Here is a tiny trained network, its code and every weight. The questions are about switching its units off for an input and a target symbol, where a switched-off unit gives its printed mean instead of its output.

import numpy as np


def w(rows, s, z=0):
    codes = np.array(rows[::2]) - 128.0
    scale = np.full(codes.shape[1], s)
    scale[-1] = z or s
    return codes * scale


def f(y):
    return np.maximum(y, 0)


def softmax(a):
    e = np.exp(a - a.max(-1, keepdims=True))
    return e / e.sum(-1, keepdims=True)


def log_softmax(a):
    a = a - a.max(-1, keepdims=True)
    return a - np.log(np.exp(a).sum(-1, keepdims=True))


def net(x, mask):
    ids = ['ΠΩαβδζλτψ'.index(c) for c in x.split()]
    T = len(ids)
    res = E[ids] + P[:T]
    q, k, v = (res @ M[0].T for M in (Q, K, V))
    z = softmax(np.where(np.tri(T) > 0, q @ k.T / 2**0.5, -1e9)) @ v
    res = res + np.where(mask[0], z, O[0][:, -1]) @ O[0][:, :-1]
    y = f(res @ A[0][:, :-1].T + A[0][:, -1])
    res = res + np.where(mask[1:9], y, B[0][:, -1]) @ B[0][:, :-1]
    return log_softmax(res[-1] @ U[:, :-1].T + U[:, -1])


Q, K, V, O, A, B = {}, {}, {}, {}, {}, {}
E = w([
[172,125,209],'Π',
[140,254,157],'Ω',
[110,243,90],'α',
[140,101,147],'β',
[134,128,131],'δ',
[123,187,119],'ζ',
[122,134,120],'λ',
[99,166,86],'τ',
[163,43,173],'ψ',
],0.0079)
P = w([
[52,34,240],'0',
[254,225,130],'1',
[110,255,166],'2',
[243,233,95],'3',
[127,210,189],'4',
[246,210,91],'5',
],0.0078)
Q[0] = w([
[3,109,164],'H1',
[60,113,120],'H1',
],0.013)
K[0] = w([
[186,254,145],'H1',
[244,241,145],'H1',
],0.0071)
V[0] = w([
[107,1,183],'H1',
[40,57,13],'H1',
],0.0098)
O[0] = w([
[43,44,25,245],'H1',
[218,97,2,2],'H1',
],0.0084,0.0037)
A[0] = w([
[101,70,170,72],'N1',
[101,166,204,93],'N2',
[58,97,111,102],'N3',
[246,165,85,191],'N4',
[170,128,45,113],'N5',
[54,102,113,124],'N6',
[92,177,123,255],'N7',
[182,98,164,204],'N8',
],0.012,0.0067)
B[0] = w([
[191,156,126,143],'N1',
[136,16,78,211],'N2',
[109,212,116,160],'N3',
[253,182,187,183],'N4',
[158,23,12,159],'N5',
[89,244,139,165],'N6',
[78,64,190,246],'N7',
[85,195,150,160],'N8',
],0.0073,0.011)
U = w([
[10,152,169,208],'Π',
[120,126,201,125],'Ω',
[183,255,171,51],'α',
[116,85,73,102],'β',
[140,98,88,125],'δ',
[156,170,127,122],'ζ',
[157,91,88,110],'λ',
[205,114,97,118],'τ',
[61,78,42,2],'ψ',
],0.0079,0.0041)

Each question gives the input, a string of symbols that net reads in full, and the target symbol t.
The units are the heads (2 rows each of Q, K, V and O) and the neurons (one row each of A and B). Each row of codes is followed by its name. A weight is (code - 128) times the scale printed after its matrix; where a second scale follows, it is the last column's (O, A, B and U).
mask holds one flag per unit, heads first, then neurons. A switched-off unit (its flag False) gives its mean, the last column of its rows in O or B, instead of its output. The means were averaged over made-up inputs and are rounded, as every weight is.
A unit's drop is (log p(t) with every unit on - log p(t) with that unit switched off) / (log p(t) with every unit on - log p(t) with every unit switched off).
The circuit of an input: a set's keep is (log p(t) with only the set's units on - log p(t) with every unit switched off) / (log p(t) with every unit on - log p(t) with every unit switched off). Starting from all 9 units, units are removed one at a time, each time the one whose removal leaves the highest keep (on an exact tie, the one counted first), for as long as the keep stays at least 0.8.
circuit, biggest first: the units of the circuit, biggest drop first
most important unit: the unit with the biggest drop
k most important neurons: the k neurons with the biggest drops, biggest first
drop when u is switched off: that unit's drop, to one decimal
input α ζ τ ζ Ω λ, target α: most important unit : H1
input α α λ τ, target α: circuit, biggest first : [H1 N4]
input α λ Π α α Ω, target α: 3 most important neurons : [N4 N2 N5]
input α ψ α Π, target α: circuit, biggest first : [N4 H1 N2]
input τ Π ζ λ, target τ: circuit, biggest first : [H1 N4 N5]
input α ψ λ β, target α: circuit, biggest first : [H1 N4 N2]
input α ψ ψ λ, target α: 3 most important neurons : [N4 N2 N5]
input Π τ τ τ, target Π: 2 most important neurons : [N2 N4]
input ψ τ α ζ α δ, target ψ: 2 most important neurons : [N5 N4]
input Π ζ Ω λ, target Π: drop when N3 is switched off : 0.0
input α β λ β δ ψ, target α: drop when N2 is switched off : 0.2
input ψ δ α β ψ τ, target ψ: drop when N5 is switched off : 0.3
input α λ Π δ ζ Ω, target α: drop when N2 is switched off : 0.1
input α β Ω ζ ψ ψ, target α: most important unit : N2
